[  5   5   0   0  -6  10  -5   0  18  -7   1   5 -16   7  -3   0  -6  16
   0   0  -1   0] => U/<37>
[  5  -5   9   3   6   7  25   5   6  -5  -1   4 -12  16  -9   0 -11  21
  -2   3   0   1] => V/<34>
[  4   7   8  -6  -1  11  -7   5  11 -12   5   8 -16   9  -6   1  -1  36
  -3  -7  -2  -1] => C/<34>
[ -5   3  12  -1  -2  11 -12  11  11  -9   4   1 -19   0  -4  -1  -2  24
  -3 -11  -3  -1] => C/<34>
[  8   3   6   8   4  12  -6   4  17 -11   5   6 -17  12 -17   1  -3  10
 -11  -6 -23   2] => F/<37>
[  4   8   8  -1  -7  16 -10  15   0 -13   3  12 -11  13 -12   2  -5  13
  -5  -4  -4  -1] => F/<36>
[  6   7   6  -1  -2  10   0  36  18 -14   1  10 -13   2   0   0  -3  33
  -5  -6   7  -1] => C/<36>
[  0  -2   9   3   0   4  -3  10   4 -13   6  -1 -17  11   0  -3  -5  -3
  -1 -17  -4   0] => F/<34>
[ -1   4   5   0  -5   7  -9  10  -2 -10   6   7 -15  11  -4  -1  -3 -12
  -3 -12 -10  -4] => F/<37>
[  7  -2  -2   2  -3  12 -11   0  13  -8  -3  10  -9  13  -6  -2  -6   8
  -5   3  -6   0] => U/<37>
[  1   5   0  -2  -6   7  -7   3  15 -14  14  10 -12   7  -4   1  -4  26
  -7  -3  -4   8] => C/<37>
[  8   1   3  -6  -5  11  -9  -2  23 -11  -4   7 -13   8  -6   1  -6  26
  -4  -1  -9  -5] => U/<37>
[ -2   6   4   2   0   7  -6   8  11 -11   4   2 -16   2  -4  -7  -1  19
  -5 -25  -7  -2] => F/<34>
[  4   1   4   8   4   8 -14   4  12  -5  -6   3  -8  19  -4  -2  -4  33
   1  -1  -7   7] => V/<34>
[  8   2  -1   3  -1   7  -4  -4  14  -7  -1   2  -9  21 -11   0   0  20
  -4   0 -10   0] => G/<34>
[  2  -1   7  -5   2   6 -17  17  22 -11   7   9 -17   7  -6   5   0   6
  -5 -11   0  -4] => F/<34>
[  8   1   7  -1  15   5  -9   2  12  -9   2   7  -8  12 -10  -3   4   9
  -8   5  -6   0] => G/<44>
[ -3  10  -4  -4  -2  10 -15   2  16 -13   1   6 -12  12 -14  -2  -3  37
  -3  -2  -8   1] => U/<37>
[ 10   1  13   6  -2   8 -13  11  12  -8   2  12  -6  18  -3  -3   2  24
  -5  23 -12   1] => G/<34>
[  4   0   6   3  -2   3 -12  13  13 -13   7   4 -15  -1  -2   4   3   4
  -9  -8  -8  -4] => F/<34>
[  7   2  21   5  -5   7 -12  10  21 -10   0   6 -21  41  -8  -2  -4  10
 -12  -2 -18   6] => U/<34>
[  3   3   7  -1   0   5  -5   3  -2 -10   3   6 -14   2  -2   0  -3  23
 -10  -6  -6  -1] => C/<34>
[  3   0   3  -1  -2   6 -10   8  10 -11   6   3 -20   7  -3   0  -6  14
  -8  -5   2  -3] => C/<44>
[  2  11   4   2   1  12  -7   7   7 -12   0   3 -22  19  -4   1  -7  -1
   0  -3  -4  -6] => F/<37>
[  5   6   0   0  -3   7  -7   6   8  -4   6   8 -24   5  -3   0 -10  13
  -7  -9 -10  -1] => F/<34>
[  4   1   3   2  10  11 -12   5  26  -5  -1   4 -12  15  -5  -7  -4  14
   0   4  -2   4] => V/<44>
[  7   7   8   2  -5   5 -10   5  11  -7  -3   9 -11  18  -7  -7  -7  -1
  -4  -1 -10  -4] => U/<34>
[  5   5   7   2  -1  11  -6   5  17  -6  -2   3 -10   0  -7   6  -2   9
  -6  -6  -9  -5] => F/<44>
[  2   0  11   1   3   4 -10   8  10 -12   2  -5 -14   7   1   0  -2  20
  -9  -5   1  -4] => C/<34>
[  6   3   3  -2  -3   8   3   7  17  -1   1  -3 -20   3  -6  -1  -5  -1
  -9   0  -8  -3] => F/<44>
[ -2   4   0  -5  -6   5  -6   6  -1 -10   6   5  -9   9   0   4  -1   8
  -2  -6  -4  -2] => F/<36>
[  4   2   9   0  14   4  -5   6   5 -12  -2  -2   1   7  -3   0  -3  31
  -4  -5  12   8] => C/<34>
[  3   2  -2  -1  -4   4 -10  -2  11 -16   2   9  -6  15  -3  -6   1  26
  -8  13  -7   2] => G/<34>
[  1   4   4   0  -2  10  -2   4  20  -9   2   4 -11  14   1  -6  -7  12
  -5  11  -3   1] => U/<44>
[ -1   4   8   0  -5   9 -12   8  10 -13   5   2 -16   6   2   2  -5  25
   0  -5  -2  -1] => F/<37>
[ -1   3  -2  -3  -2   4 -10   4  -2  -9   7   9 -14   3  -4  -3  -6   5
  -6  -6  -1   0] => F/<36>
[  6   2   5   1   2  11  -8   7  16  -4  -2   0 -19  16  -4  -1  -7   7
  -5  -3  -9   0] => U/<44>
[  3   2   3   5   0   2 -15   8  11  -6   2   2  -9  17  -7   5  -3   6
   1   1  -5   0] => V/<34>
[  5   5  11   0  -4  10 -12   4  16 -13   7   6 -18  10   1   7  -4  18
  -5  -7  -3  -1] => F/<36>
[  4  -2   3   8   6   7  -8   0   9  -5  -3  -1 -10   7  -6   2  -5  -4
  -6  -3  -1   2] => V/<34>
[  5   2  10  11   6   9  -9   5  15  -6   1   0 -13   9  -5   3   0  23
  -2  -3  -3  -1] => V/<34>
[  2  -1   5   8   2   9 -10  11  14  -6  -9   3 -12   7  -5   1   2  13
  -3  -2   1   4] => V/<34>
[ 19   6   9   5  -6  11 -10   7  10  -7   2  -2 -14   6  -7   1  -2  24
  -7 -14  -5   2] => F/<34>

[ 3  4 -3  4  2 -3 -1  0 -1 -1  6 -7  1  1 -1 -2 -2 -2  0 -6 -1 -5] => Dig/N
[ 1  4  0  4 -1 -5 -5  6 -2  5  5  9  6 -3 -2  2  8 -9 -9 -6 -2 -3] => Dig/M
[  2  -2   7   6   0   2   1  -7  -6   2   4  -4   1  -2  -5  -5  -3 -10
  -6  -7   1  -8] => Dig/N
[ 1 10 -5 -4 -3  2  7 -1 -6 -8  4  2 -1  1 -9 -5 -3 10  5  3 11  8] => zoloz/M
[  9   5  -1   1   5  -2  -4  -7  -3   1   3   1   3 -10   6   4  -3   1
   5   3  -3  -2] => Gude/N
[-3  8  5  5 -2 -8 -4  5  2 -1  8 -5  2  3 -1  9 -2 -3 -3 -3  5  0] => zoloz/N
[-1 -7  2  0  2 -2  6  3 -5  3 -1 -5  0  5 -4 -2 -8  8  5  2  3  1] => zoloz/N
[ 7  4  3  1 -1 -5  4 -2 -7  4  6  1  3 -7  4 -2  1 -2  0 -2  1 -4] => Gude/N
[ -7  -5   4   1   2  -2   3   3   1   5   2   3   1   0   3   4   5 -12
  -3  -6   2  -6] => leni/M
[ 2 -7 -4  0 -2 -2  8  3 -5  1  4  1 -3 -2 -5  1  2 -8  1 -2 -1  0] => Dig/M
[ 2  0  0 -1 -3 -3 -3 -5 -2 -3  2  0  1 -1 -6 -4  4 -2  2 -3  3  2] => Dig/N
[ 1  6  0  3  0 -3  1 -3 -2 11  6 -2  1 -1  0 -2  6 -8  2 -7 -4 -7] => Dig/N
[  0   3  -2   1   2  -3 -10   0   4  -6   5  -1   2   5  -3   0   6 -16
  -7  -9   1  -1] => leni/N
[ 3  3 -4 -2  6 -4  1 -2 -8  1  1  2  0 -7  8  0  3 -6  2 -3 -3 -5] => Gude/N
[ -3  -3   2   2   1  -5   2   4  -1   1   6  -5  -2   9  -2   0   2  -9
  -4 -10  -5  -5] => leni/N
[  9  10   1   2  -6  -4  -9   7  -2  -9  12  -2   1   3  -1   5  -6   9
 -11  -5   8   9] => zoloz/M
[  3  -3   4  -4  -3  -8   9   7  -4  -1  14   4   2   4  -4   8  12 -20
   0  -4   5  -2] => zoloz/M
[ 11  -1   2  -3   1  -1   4  -3  -7   7   8   4   5 -12  -2  -1   2  -5
  -1  -1   7   1] => Gude/N
[-2  0 -1  0  3 -6  3  6 -3 -1 10 -3  1  3  2  5  5 -2  0 -1  1 -1] => zoloz/N
[ 4  8  3 -4  0 -2 -3  1 -2  0  7 -1 -4 -6  2  1  3  1 -3  0  1 -3] => Gude/N
[ 5 11 10  2  0 -5  2  0  0 -1 10 -4  5 -1  7  6 -1 -2  2  4  1  0] => Gude/N
[-4  3  4  2  4 -6 -2 10  2 -8 -1  0  1  1 -5  4  7 -1 -8 -3  0  6] => zoloz/M
[ 8  7  3 -4 -1  2  1 -4  3  8  6  2  5 -9  2  6  0 -2 -2 -1  1 -2] => Gude/N
[ 0  1  5  1 -4 -7  4  3 -3  1  5 -3  6  2 -6  6 -4 -2 -5 -1  5  3] => zoloz/N
[ 12   3  -4 -12   1   1  -3   1  -7  -2  17   0  -2  -6  -6  -1  -1   1
  -1  -2   9   4] => Gude/N
[  6  13   1   5   0  -2 -10   1   8  -2   6  -1   6  -3   2   4   0   3
  -5   4  -5   2] => Gude/M
[  1  -4   3  -8   5 -12  -1   6  -4   1   4   2   0  -1  -1   8   3 -13
   1 -13   5  -2] => leni/M
[  2  -4  -1   2   2 -10   0   3   5   4   4  -1  -3  -1   1   8   5 -14
   0  -8   6  -7] => leni/N
[  9  15  -1   4   4  -6   3   6   4   6  13   0   8 -16   9   7   2  -6
 -12  -6  -6  -7] => Gude/M
[ 2  0  0  3 -2 -3  1  6 -1 -3  6  0  1  3 -5  3 -1  7 -2 -6  8  5] => zoloz/M
[ 1  4  2  4 -1 -4 -3 -1  2 -3  7 -4 -6  2  7  8 -3 -1 -5  2 -1  4] => zoloz/M
[  1   0   0   2   4  -6   1   2  -6   0   6   2   0   4  -1   5  -3 -11
   0 -10   5 -10] => leni/N
[  8 -14  -2  -6  11   0  12  -1 -13  -2  -2   7  -2  -3  -1  -2  11  -8
   8  -8   6  -1] => leni/N
[ -7 -10   1   0   0   1   5   2  -2 -10  -8   1  -2   4  -9  -2  -5  12
   0   4  -1   7] => zoloz/M

[  7  -4  -3  -4   2   2   0  -1   3   5  -3  -1  -2   6   0  -6   1   5
  -1  11 -25  -5] => Kiti/T
[ 10  -3  -1   0   8   2  -2  -1   5  11  -5  -1  -2   0   9  -6   1  11
  -4  13 -38  -9] => Kiti/T
[  6  -3   1   0   4   2   0  -1   4   7  -9  -9  -2   4  13  -5  -1   6
   2   5 -23  -5] => nilev/T
[  9  -8  -1   1   3   6  -3   3   0   7  -1   2   1   3  -7  -4  -1   9
   0  -1 -27  -7] => Kiti/T
[  9  -3   2  -2  10  -2  -4   0   3  15 -16  -1   6   4  25  -8   1  13
   1  20 -36   2] => nilev/T
[  4  -6  -1  -5   1   0  -4   4   5   6  -4  -1   3   0  14  -6  -4   7
   0   8 -23  -2] => Kiti/T
[  3  -7   2  -2  -2  -2 -12   0   6   4  -5   1  -3  -3   1  -1  -4   6
  -3   5 -28   5] => Kiti/Z
[  5  -5   1  -3  10   3   2  -3   0  11  -5  -1  -1   1   3  -1   6   9
  -8   9 -30  -9] => Kiti/T
[  1  -9   3   1  -8  -2  -1   3   4   0   4   3  -6   1  -7  -5  -3   2
  -1   0 -18   4] => Kiti/T
[  3  -9   2  -4   5  -5  -5   1   4  11  -5  -3   5   2  11  -2  -1   5
  -1  10 -16  -3] => Kiti/Z
[  7   1  -4   3   3   3   7   1   1  -1   4   3   0   1  -8  -1  -2   7
   1   9 -27 -17] => nilev/T
[  6  -8   2  -1   9   1  -2   1   1  10  -7   0   1   0  15  -5   1  11
   0   9 -31  -3] => Kiti/Z
[  7  -5  -1   1   3  -2  -3   2   2  -3  -4   2   2   1   8  -5  -3   4
   0   7 -16  -3] => Kiti/Z
[  1   0   3  -1   9  -7  -1   0   3   3  -7   1   1   5   5   0   4   7
   3   7 -21   0] => nilev/Z
[  3  -5   2  -1   6  -2  -6   0   6  10  -2  -3   5   3  11  -5  -1   5
  -3  11 -12   1] => Kiti/Z
[  3  -6   4  -5  10   0  -3  -1   1   5 -12   0   6   1  19  -2   9  11
  -3   8 -28   0] => nilev/Z
[  0   3   1   1  -4   0   2   3   0  -3  -2  -4  -1  -1   0  -1  -2   0
   0   4 -11   0] => nilev/T
[  0   4   9  -3   3  -2  -1   2   3   2  -7   0  -2   1  10  -3   4   2
  -8  11 -12  16] => Kiti/Z
[  7  -3   4   0   3  -2   0   2  -9  13  -7   0   4  -3  14  -2   3   7
   0  16 -15  -6] => Kiti/Z
[  5  -4  -3   1   1   5   0   4   4   1  -3   1  -4   0   3  -4  -3   0
   0   1 -24  -7] => Kiti/T
[ -3  -3   0   0  -2   0 -14  -3   1  -3  -2  -1   4  -1   5   1  -6   3
   3  -3   1  -2] => Kiti/Z
[  6  -7  -3   0  14   2  -3  -2   2  16  -9  -6   7   2  22  -1  -2   8
   1  16 -26 -14] => Kiti/Z
[  7  -7  -3   0   3   1  -3   1   6  11  -7  -1   2 -28   6  -4   1   4
  -1   9 -27  -2] => Kiti/T
[-1 -2  5 -1  3 -5 -1 -2 -2  2 -6 -1  7 -2  8 -3  1  1 -7  2 -3  3] => Kiti/Z
[  2 -13  -2   0   3   4   0   1   1   5  -2   1   7  -1   7  -1  -4   0
   2   1 -12 -11] => Kiti/Z
[  9  -3  -9  -1   1  10   3  -1   6   2  -1   1  -5   1   1  -1  -2   5
  -1   4 -28 -12] => nilev/T
[  7   0  -5  -3   9   4   2  -1  -1   5  -5   3   3   0   2   2   1   6
   2   7 -21 -12] => nilev/T
[-9 -2  4 -5  2 -6 -8 -1  4 -5 -6 -1  2 -1 15 -3 -6  2  4 -3  3  7] => nilev/Z
[  5 -10   0   0   2  -2  -2   1   4  10  -3   0   3   1   3  -1   1   7
   0   6 -19  -6] => Kiti/T
[  4  -6  -3  -2  12   0   5  -1  -1  16  -3   0  14   4  -3   0   5  10
  -5  12 -38 -12] => Kiti/T
[ 15  -6   2  -4   2  -6  -1   2   7   6  -5   1  -1   0   7   0  -9   0
  -3   7 -17   4] => Kiti/Z
[  6  -6   6  -4  15  -2   2  -2  -7  18  -6  -7   3   2   8   0   2   9
  -1  11 -27  -8] => nilev/Z
[  5   9  -8   0  -5  14   3   1   7 -13  -1   3 -13   2   0  -5   2   3
   1   2 -14  -2] => Kiti/T
[  7  -5   2   0   9  -1  -1   0   0  14  -7  -8   2   3   8  -3   5   1
  -2  13 -20  -2] => Kiti/Z
[  2  -1  -3  -2   7  -1   0   0  -1   5  -9  -3   3   0  19  -7   3   2
   1   9 -13   2] => nilev/Z
[ -5  -1  -4   0   0   4   2  -2   4   0   3   3  -7   1  -7  -5   0   3
  -2   1 -22  -6] => Kiti/T
[ 4  0  3  8  2 -8 -7  0 -3  4 -6 -3  1 -1 11 -1 -1 18  0  3 -3  4] => Kiti/Z
[  2  -7   8   5   4  -7 -12   1  12  10  -9   0   4   1  14  -4  -2   8
  -5   8 -22   8] => Kiti/Z
[  5   2  -3   1   6   7   3  -2   0   2   0   3  -7  -2  -9  -3   2   7
   0   5 -26  -9] => nilev/T
[  0  -5   6  -2  10  -3   1   1  -5   8 -10   3   5  -1  14   2  -4  10
   0   4 -14  -4] => Kiti/Z
[ 10  -2  -5  -2  14   4   5  -3  -2  15  -3   2   2   1  -1   0   1   9
   0  14 -36 -13] => Kiti/T
[  3  -4  -1   0  -5  -2  -2   0   8   2  -2   1  -2  -2   7  -9  -1   6
  -2   6 -22   7] => Kiti/T
[  5  -2  -1   3   3   2  -2  -1   4   2  -3   1  -5   1   1   0   1   5
  -1   6 -24  -2] => nilev/T
[  7  -2  -3   4  -1  -2   1   0   4   5  -3   1  -7  -3  -3  -6   4   3
  -4   8 -22  -1] => Kiti/T
[ 1  2  0 -2  2  0 -1  0  0  0 -4  0  0 -3  7 -2 -1  4 -2  2 -8  5] => Kiti/T
[-1 -9  5 -2  6 -3 -2  0  0  6 -7  0  8  0 10  2 -3  4  0  0 -6 -9] => nilev/Z
[  4  -9   2   3   4   2   0   1   0   8  -5  -2   4   3  11   1  -3   9
   0   4 -23  -8] => nilev/Z
[  6   2  -1  -1   0   5  -1   6   2   2  -1   1  -4   2   0   1   0   4
   3   0 -13  -2] => Kiti/T
[ 8 -3 -5 -2  6  2 -1 -6  2  8 -8 -3  4  1 23 -3  1  5  1  7 -8 -2] => Kiti/T
[ 2 -3  3 -2  4 -4 -3  1 -2 -6 -8 -3  7  0 12  1 -5  4  4  3  1  3] => nilev/Z
[-2 -3  2  0  4  4 -5  3  1  1 -3  2  4  2  9  1 -2  3  2 -4 -2 -1] => nilev/Z

[  0  -4   0  -2  -9   0   0  -1  -4  -7   9   0   1  -2   2   7  -5 -11
   9  -1  -4   3] => J/lige
[ -4   5  -4 -19  -7  -4 -11  -6  13  -9  13  -2  -1   3  -2   3  -8   1
 -15  -4   0   9] => K/Les
[  1   0  -6 -10  -6  -2  -9  -2   3  -6  15  -2   0   1   3   4 -10  -5
  -4  -2  -5  13] => D/bobu
[  1   4  -9  -6   2  -4 -10   0  -1   3   3   0   1  -2   6   7  -3  -2
 -16  -3  -4  -2] => J/naf
[ -3  -4  -2  -8   7  -2 -12  -4   5   1  -6  -2  -3  -6  11  -4 -11   1
 -10   2   2  12] => K/lige
[ -4  -2  -4  -4  -2   0   0   3   3   1   0  -2  -3  -4   4   2  -5  -8
 -14  -1   3  13] => K/lige
[ 0  2 -5 -5  4 -1 -7 -2  3  4 -8  0 -1 -5 12  0 -3  9 -7  2 -5 -2] => J/kosul
[  0   0  -9  -7  -2  -3  -9  -2   3   1   3  -2  -1  -5   8   4  -4   9
 -12   0  -7   0] => J/kosul
[  2   5 -11 -12  -3  -2  -5  -3   3   0   7  -1  -2  -2   6   3  -6   4
  -4   0  -9   3] => J/Les
[  1   2  -7 -10  -9  -3  -9  -2   7  -7  13   0   0   0  -2   5  -4  -5
  -6  -2  -3  12] => D/bobu
[  1   0  -7  -2   0  -3  -6   0  -2   3   0  -3  -1  -6   8   7  -2   1
 -17  -6  -7   3] => J/naf
[  1   3   0  -8  -4  -2  -8   0   4  -4   4  -1  -2   0  -3  -2  -5  -3
 -15  -1   1   7] => K/bobu
[ -2  -2  -2   1  -2  -1 -12  -2  -4   0   5  -2   3  -1   4   3   2  -2
  -3  -1  -2   3] => D/naf
[ -1   2   0 -12   1   0 -13   0   2  -3  10   3   4   5   3  17  -6   9
  -1   1  -3   4] => D/kosul
[  1   1  -4  -9  -5  -1  -6   0   0   1   6   0   1  -3  13   5 -10  -4
   7   5 -14  10] => J/bobu
[ 2 -4 -5 -2  1  0 -5  3 -3  6  1  0  0 -4 11  4 -3 -4 -7 -4 -3  3] => J/lige
[  2   4  -6 -18  -7  -5 -14  -2   6  -3  10   3   2   0   7   1 -15   3
  -1   1  -5  11] => D/Les
[  2   8 -12 -18 -14  -3 -13 -26   6 -12  23  -6   0  -3  -2   6 -14  -7
  -9  -5  -6  15] => D/Les

[ 0 -4 -5 -3  2  3  6 -1  3 -2  2 -2 -3 -7  2 -3  4  4 -2 -3 -3  3] => [47]/W
[-1 -4  1 -2  0 -8 -2 -1  1  3  1  1  2  3 -1 -3 -1 -2 -1  0 -4  9] => [51]/Q
[-2  3 -3 -1  1 -1  2 -1  3  5  1  0  6  1  0  3 -5  0  1  2  3  7] => [51]/E
[-2  4  0 -1 -5  0 -1  2  4  1  3  2 -1  2 -2  1 -7 -2  2  3  4  1] => [51]/E
[-1  5 -1 -1  2 -2 -2  4 -1  4  0 -1  4 -1  2  0 -1 -3 -3  6 -7 12] => [51]/Q
[  0   0   0  -7  -1   2  -1   7   0   2   3   1  -1  -6   3  -2   1  -2
  -1   1 -11   9] => [47]/Q
[ -2  10  -4   5   4   3  -1   6   3   5   4  -1   0  -4   2   4 -10  -3
   0   7   4   8] => [51]/W
[ 0 -2 -1 -1 -2 -2 -4  4 -3  2  0  3 -2  2  0 -4 -2  1  0  3 -6 10] => [51]/Q
[-2  0 -3 -1  0 -4 -2  4 -3  3  2 -1  1 -2  0 -3 -3 -2 -2  6 -4 13] => [51]/Q
[-1 -6 -4 -1  4 -1  5 -1  1  3  1 -2  0 -5  1 -3  0  1  0 -3  2  2] => [47]/W
[  1 -10  -4 -13  -4  -1   5  -1   1   4   3   4   0  -1  -6  -2  -2   4
   1  -7  -2   0] => [47]/E
[-1  3  0 -4  0  7  4  4  0  1  3 -1 -3 -9  4  1  2  1  2 -1 -2  2] => [47]/W

[ 1  0  0 -3 -1  2  0  5  2  3 -2  0 -2  0  2 -3  3 -2 -2  1  2 -2] => [22]/X
[ 4  3  8 -2  1  7 -2 -5 -3  1  3 -5 -1  0 -4  0  5  2 -1  2  1  0] => [24]/S
[ -6  -2  -4   1   0  -1   1   0   6 -13  -2  -2  -1  -1   7  -2  -5  -2
   0   1  -2  -4] => [26]/X
[ -3  -1  -1   1   4   3  -2  -4   7 -11   0   1   0  -2   3  -4  -1  -1
  -1   2  -3  -2] => [24]/X
[-2 -1 -3 -2  2  1  0  0  7 -8 -1  0  0 -2  4 -3 -2 -2 -1  2 -2 -1] => [26]/X
[-2  4  5  1 -5  3 -1  1 -5 -1  6  0  2  5 -6  1  9 -2  3 -1  1  5] => [26]/S
[ 0 -2 -2 -4  2  3  1  2  7 -6 -5  0 -2 -3  4 -6 -4  1 -2  3 -1 -5] => [24]/X
[-1  2  7  3 -3  4  2  1 -2  0  0  0 -2  2 -5 -2  7 -1  0  1  2 -3] => [22]/S
[ 3  2  6  0 -1  2  1  4 -2  8  1  2  0  2 -6  0  7 -1  0  0  1 -1] => [22]/S
[-5  2  8 12  0  3  1 -4  4 -4  4  5  0  3 -7  1  8 -2 -1  1  1 -1] => [24]/S
[-1  0  2  4  1  1  0 -3  1  0  2  0  1  1 -2  1  3  0  0  0  0  1] => [24]/S
[ 2  0  1 -4  2  4  1  2  5 -3 -3  2 -1 -2  0 -6  1 -1  0  2 -2 -3] => [22]/X
[-2  0  0 -1  4  0  1 -5  3 -9 -1 -1  0 -3  3 -2 -4  3  1  1 -2 -4] => [26]/X
[-1 -1 -3  2  2  0 -4 -7  1 -1  5 -3  4  2  1  4  4 -2 -1  0  0  7] => [26]/S
[-3  1  2  5 -2  0  0 -1 -1  1  2  0  1  3 -3  3  4 -1  1 -1  1  2] => [26]/S
